Below are the code and all the weights of a small trained network. Each question names an input and a target symbol and asks about switching units off, where a switched-off unit gives its printed mean instead of its output.

import numpy as np


def w(rows, s, z=0):
    codes = np.array(rows[::2]) - 128.0
    scale = np.full(codes.shape[1], s)
    scale[-1] = z or s
    return codes * scale


def f(y):
    return y / 2 * (1 + np.tanh(0.7978845608 * (y + 0.044715 * y**3)))


def softmax(a):
    e = np.exp(a - a.max(-1, keepdims=True))
    return e / e.sum(-1, keepdims=True)


def log_softmax(a):
    a = a - a.max(-1, keepdims=True)
    return a - np.log(np.exp(a).sum(-1, keepdims=True))


def net(x, mask):
    ids = ['ΓΞΩβδθφ'.index(c) for c in x.split()]
    T = len(ids)
    res = E[ids] + P[:T]
    u = 0
    for l in range(2):
        r = res
        for j in range(2):
            rows = slice(4 * j, 4 * j + 4)
            q, k, v = (r @ M[l][rows].T for M in (Q, K, V))
            z = softmax(np.where(np.tri(T) > 0, q @ k.T / 4**0.5, -1e9)) @ v
            o = O[l][rows]
            res = res + np.where(mask[u + j], z, o[:, -1]) @ o[:, :-1]
        u += 2
        y = f(res @ A[l][:, :-1].T + A[l][:, -1])
        res = res + np.where(mask[u : u + 4], y, B[l][:, -1]) @ B[l][:, :-1]
        u += 4
    return log_softmax(res[-1] @ U[:, :-1].T + U[:, -1])


Q, K, V, O, A, B = {}, {}, {}, {}, {}, {}
E = w([
[2,153,132,136],'Γ',
[120,195,83,68],'Ξ',
[181,51,176,195],'Ω',
[73,151,145,90],'β',
[134,211,129,192],'δ',
[60,63,36,186],'θ',
[101,201,91,173],'φ',
],0.006)
P = w([
[144,145,253,147],'0',
[146,158,64,194],'1',
[95,153,56,202],'2',
[56,159,60,221],'3',
[96,164,20,251],'4',
[62,164,62,231],'5',
],0.0033)
Q[0] = w([
[182,29,112,115],'L0H0',
[1,140,21,103],'L0H0',
[97,163,151,127],'L0H0',
[160,200,82,178],'L0H0',
[129,70,116,34],'L0H1',
[130,75,90,182],'L0H1',
[187,93,149,153],'L0H1',
[37,200,95,120],'L0H1',
],0.021)
K[0] = w([
[84,83,80,48],'L0H0',
[125,31,12,253],'L0H0',
[177,162,144,161],'L0H0',
[69,130,191,164],'L0H0',
[107,146,109,4],'L0H1',
[153,43,167,138],'L0H1',
[168,63,76,134],'L0H1',
[84,205,209,154],'L0H1',
],0.018)
V[0] = w([
[38,105,40,97],'L0H0',
[138,97,190,70],'L0H0',
[122,213,102,179],'L0H0',
[222,234,134,101],'L0H0',
[102,107,121,115],'L0H1',
[90,80,161,253],'L0H1',
[71,82,219,35],'L0H1',
[104,108,180,89],'L0H1',
],0.011)
O[0] = w([
[215,75,41,121,129],'L0H0',
[163,171,185,89,49],'L0H0',
[86,60,131,195,205],'L0H0',
[117,157,195,234,96],'L0H0',
[133,128,114,102,113],'L0H1',
[71,35,173,57,254],'L0H1',
[254,139,146,66,42],'L0H1',
[182,130,143,101,93],'L0H1',
],0.011,0.0045)
A[0] = w([
[106,53,48,193,254],'L0N0',
[132,152,102,89,16],'L0N1',
[34,249,67,8,84],'L0N2',
[119,52,156,64,58],'L0N3',
],0.011,0.0014)
B[0] = w([
[129,167,153,47,250],'L0N0',
[191,117,60,91,123],'L0N1',
[144,10,150,127,142],'L0N2',
[215,75,132,164,155],'L0N3',
],0.012,0.017)
Q[1] = w([
[40,137,123,23],'L1H0',
[242,209,138,248],'L1H0',
[139,149,142,162],'L1H0',
[90,74,162,122],'L1H0',
[164,165,246,76],'L1H1',
[133,95,124,107],'L1H1',
[123,115,196,131],'L1H1',
[132,115,117,112],'L1H1',
],0.011)
K[1] = w([
[235,121,242,206],'L1H0',
[3,28,15,40],'L1H0',
[100,105,87,146],'L1H0',
[122,197,103,218],'L1H0',
[135,125,62,240],'L1H1',
[199,152,157,138],'L1H1',
[72,229,85,144],'L1H1',
[182,127,148,146],'L1H1',
],0.0077)
V[1] = w([
[183,162,131,2],'L1H0',
[189,239,230,115],'L1H0',
[118,249,90,21],'L1H0',
[32,85,211,27],'L1H0',
[68,42,69,136],'L1H1',
[96,117,95,102],'L1H1',
[83,60,71,123],'L1H1',
[112,154,126,110],'L1H1',
],0.0088)
O[1] = w([
[223,154,184,156,94],'L1H0',
[127,91,123,254,215],'L1H0',
[170,204,168,208,37],'L1H0',
[90,125,246,102,254],'L1H0',
[101,193,160,85,145],'L1H1',
[136,164,134,139,138],'L1H1',
[126,188,168,96,136],'L1H1',
[128,131,114,154,137],'L1H1',
],0.011,0.0088)
A[1] = w([
[182,158,254,157,117],'L1N0',
[164,232,70,61,43],'L1N1',
[109,143,13,209,3],'L1N2',
[97,185,83,136,58],'L1N3',
],0.0069,0.0023)
B[1] = w([
[121,67,227,108,254],'L1N0',
[34,115,76,187,171],'L1N1',
[60,2,33,91,193],'L1N2',
[160,180,122,114,125],'L1N3',
],0.0063,0.0059)
U = w([
[208,155,53,9,83],'Γ',
[130,146,20,155,23],'Ξ',
[112,50,158,108,215],'Ω',
[203,182,147,190,123],'β',
[54,159,115,96,147],'δ',
[164,181,164,62,3],'θ',
[40,252,125,152,166],'φ',
],0.0035)

Each question gives the input, a string of symbols that net reads in full, and the target symbol t.
The units are the heads (4 rows each of Q, K, V and O) and the neurons (one row each of A and B). Each row of codes is followed by its name. A weight is (code - 128) times the scale printed after its matrix; where a second scale follows, it is the last column's (O, A, B and U).
mask holds one flag per unit, layer by layer, with each layer's heads first. A switched-off unit (its flag False) gives its mean, the last column of its rows in O or B, instead of its output. The means were averaged over made-up inputs and are rounded, as every weight is.
A unit's drop is (log p(t) with every unit on - log p(t) with that unit switched off) / (log p(t) with every unit on - log p(t) with every unit switched off).
The circuit of an input: a set's keep is (log p(t) with only the set's units on - log p(t) with every unit switched off) / (log p(t) with every unit on - log p(t) with every unit switched off). Starting from all 12 units, units are removed one at a time, each time the one whose removal leaves the highest keep (on an exact tie, the one counted first), for as long as the keep stays at least 0.8.
units of the circuit, in order: the units of the circuit, biggest drop first
most important unit: the unit with the biggest drop
top k neurons: the k neurons with the biggest drops, biggest first
k most important neurons of layer l: the k neurons of layer l with the biggest drops, biggest first
heads that matter: for each layer, one digit per head in row order, 1 if its drop is at least 0.15 and else 0, layers parted by /
drop of u: that unit's drop, to one decimal
input β Γ δ, target β: most important unit	L0H1
input Ξ Γ β Ξ, target Ξ: heads that matter	11 / 10
input Ξ β θ, target Ξ: heads that matter	11 / 10
input β Γ Γ Ξ φ, target β: heads that matter	11 / 10
input Γ Ξ Γ Ω Ξ θ, target Γ: units of the circuit, in order	(L0N0, L0H0, L0H1, L1H0)
input Ω Ω β θ, target Γ: top 3 neurons	(L0N0, L0N3, L1N0)
input θ θ Ξ, target Γ: units of the circuit, in order	(L0H0, L0N3, L1H0)
input φ δ Γ, target φ: units of the circuit, in order	(L0H0, L0N3, L0N2, L1H0)
input β δ φ β Ξ, target β: units of the circuit, in order	(L0H1, L1H0)
input β Ξ Ξ Ω Ξ Ω, target β: heads that matter	11 / 10
input Ξ θ β δ β, target Ξ: top 2 neurons	(L0N0, L0N2)
input φ Ξ φ φ δ, target φ: top 2 neurons	(L0N3, L0N2)
input φ Γ Ω δ, target φ: top 3 neurons	(L0N3, L0N2, L0N0)
input Γ Γ β Γ δ Ω, target Γ: most important unit	L0N0
input θ φ Ξ Ω, target θ: 2 most important neurons of layer 0	(L0N0, L0N2)
input Ξ θ δ θ, target Ξ: top 2 neurons	(L0N2, L0N0)
input Ξ φ β, target Ξ: 2 most important neurons of layer 1	(L1N2, L1N0)
input Γ Ω θ Γ, target Γ: drop of L0H1	0.4
input β θ β, target β: drop of L0N3	0.1
input Γ Ξ Ξ Ξ θ Ξ, target Γ: most important unit	L0N0
input θ Γ φ Ω θ, target θ: drop of L0H0	0.2
